Here is a tiny trained network, its code and every weight. The questions are about switching its units off for an input and a class, where a switched-off unit gives its printed mean instead of its output.

import numpy as np


def w(rows, s, z=0):
    codes = np.array(rows[::2]) - 128.0
    scale = np.full(codes.shape[1], s)
    scale[-1] = z or s
    return codes * scale


def f(y):
    return y / 2 * (1 + np.tanh(0.7978845608 * (y + 0.044715 * y**3)))


def log_softmax(a):
    a = a - a.max(-1, keepdims=True)
    return a - np.log(np.exp(a).sum(-1, keepdims=True))


def net(x, mask):
    res = np.array(x, float).reshape(1, 6) / 4 @ E
    y = f(res @ A[0][:, :-1].T + A[0][:, -1])
    res = res + np.where(mask, y, B[0][:, -1]) @ B[0][:, :-1]
    return log_softmax(res[-1] @ U[:, :-1].T + U[:, -1])


A, B = {}, {}
E = w([
[129,128,136,132,132,127],'x0',
[59,14,138,133,146,64],'x1',
[52,207,125,193,115,49],'x2',
[130,127,132,128,130,126],'x3',
[38,112,137,188,81,252],'x4',
[50,173,136,16,164,134],'x5',
],0.0036)
A[0] = w([
[176,136,125,98,131,64,107],'N0',
[166,129,124,104,119,80,87],'N1',
[129,128,127,124,119,128,8],'N2',
[128,128,128,129,130,128,142],'N3',
[186,50,128,58,110,191,102],'N4',
[129,129,128,121,119,130,16],'N5',
[192,244,125,121,99,186,103],'N6',
[77,38,133,120,123,83,101],'N7',
[138,124,127,119,113,117,58],'N8',
[127,129,129,132,139,129,173],'N9',
[126,131,132,142,163,131,203],'N10',
[78,184,130,176,107,68,101],'N11',
[73,119,126,166,105,208,113],'N12',
[129,128,128,124,120,128,3],'N13',
[100,143,129,73,122,139,63],'N14',
[129,127,127,124,116,126,34],'N15',
[176,137,125,99,133,63,108],'N16',
[175,137,125,100,134,65,108],'N17',
[204,88,125,232,96,117,105],'N18',
[145,113,129,107,124,143,66],'N19',
[56,164,125,4,131,132,107],'N20',
[129,128,127,123,117,128,19],'N21',
[76,187,131,179,111,66,102],'N22',
[73,118,126,167,105,209,115],'N23',
[130,127,127,122,115,127,39],'N24',
[78,41,132,121,123,82,98],'N25',
],0.012,0.0044)
B[0] = w([
[117,134,161,67,142,108,182],'N0',
[118,134,144,90,154,115,139],'N1',
[126,140,105,132,176,124,72],'N2',
[128,128,130,128,124,128,140],'N3',
[128,139,24,89,106,207,212],'N4',
[126,141,105,133,178,125,73],'N5',
[119,114,74,201,129,4,251],'N6',
[135,138,98,176,122,44,186],'N7',
[124,135,117,123,160,125,88],'N8',
[129,127,136,127,113,129,169],'N9',
[130,132,145,127,94,130,203],'N10',
[141,122,56,102,127,187,208],'N11',
[125,138,174,40,160,89,231],'N12',
[126,142,103,132,180,124,71],'N13',
[134,131,135,154,176,143,111],'N14',
[126,138,108,131,170,125,78],'N15',
[117,134,162,67,141,108,184],'N16',
[117,134,161,69,141,109,182],'N17',
[118,136,206,209,177,208,240],'N18',
[127,136,96,124,154,139,96],'N19',
[135,123,204,216,168,197,223],'N20',
[126,141,105,132,177,124,74],'N21',
[141,122,53,100,123,191,215],'N22',
[126,138,175,39,159,89,235],'N23',
[126,138,108,131,169,125,79],'N24',
[135,138,98,175,125,47,181],'N25',
],0.032,0.0028)
U = w([
[102,157,185,12,169,86,96],'0',
[129,127,193,229,194,204,89],'1',
[132,121,54,198,113,9,85],'2',
[153,126,2,85,100,221,94],'3',
[130,108,162,125,49,128,252],'4',
],0.0059,0.0048)

Each question gives the input, the list of numbers given to net, and the class t.
The units are the neurons (one row each of A and B). Each row of codes is followed by its name. A weight is (code - 128) times the scale printed after its matrix; where a second scale follows, it is the last column's (A, B and U).
mask holds one flag per neuron, in row order. A switched-off neuron (its flag False) gives its mean, the last column of its row in B, instead of its output. The means were averaged over made-up inputs and are rounded, as every weight is.
A unit's drop is (log p(t) with every unit on - log p(t) with that unit switched off) / (log p(t) with every unit on - log p(t) with every unit switched off).
The circuit of an input: a set's keep is (log p(t) with only the set's units on - log p(t) with every unit switched off) / (log p(t) with every unit on - log p(t) with every unit switched off). Starting from the 12 units with the biggest drops (on a tie, the unit counted first), units are removed one at a time, each time the one whose removal leaves the highest keep (on an exact tie, the one counted first), for as long as the keep stays at least 0.8.
units of the circuit, in order: the units of the circuit, biggest drop first
top k neurons: the k neurons with the biggest drops, biggest first
drop when u is switched off: that unit's drop, to one decimal
input [5,5,6,-2,-1,6], class 1: units of the circuit, in order	(N20)
input [2,6,0,5,-5,5], class 2: top 2 neurons	(N7 N25)
input [-5,-3,-5,8,8,8], class 0: top 2 neurons	(N23 N12)
input [0,-3,5,4,2,-5], class 1: top 2 neurons	(N18 N4)
input [8,3,8,-1,1,7], class 3: top 3 neurons	(N22 N11 N18)
input [-3,4,6,7,0,2], class 3: units of the circuit, in order	(N22 N11)
input [5,-4,-8,2,8,8], class 0: top 3 neurons	(N23 N12 N18)
input [8,-7,-8,-7,3,0], class 3: top 3 neurons	(N4 N7 N25)
input [-1,-7,7,8,4,-6], class 2: top 2 neurons	(N6 N20)
input [5,5,3,2,3,5], class 1: top 2 neurons	(N20 N6)
input [-1,3,-2,7,-7,-8], class 1: top 3 neurons	(N18 N23 N12)
input [-1,-7,6,2,1,-5], class 2: top 3 neurons	(N6 N20 N4)
input [3,-1,-4,-1,8,-8], class 0: top 3 neurons	(N23 N12 N20)
input [-7,7,4,1,3,3], class 2: units of the circuit, in order	(N7)
input [5,2,7,4,8,1], class 0: top 3 neurons	(N23 N12 N4)
input [-3,6,-6,-5,0,-2], class 2: top 4 neurons	(N7 N25 N22 N11)
input [3,5,-1,5,-4,6], class 1: top 2 neurons	(N20 N6)
input [-3,6,-8,-1,8,-8], class 0: top 3 neurons	(N23 N12 N20)
input [-8,-3,0,-5,8,6], class 0: drop when N12 is switched off	0.6
input [-5,4,1,4,-7,-6], class 0: drop when N2 is switched off	0.0
input [3,0,-8,0,-6,4], class 3: drop when N11 is switched off	-0.1
input [-8,-8,-4,-3,-1,7], class 2: drop when N18 is switched off	0.6
input [-7,-5,8,-5,3,6], class 3: units of the circuit, in order	(N22)
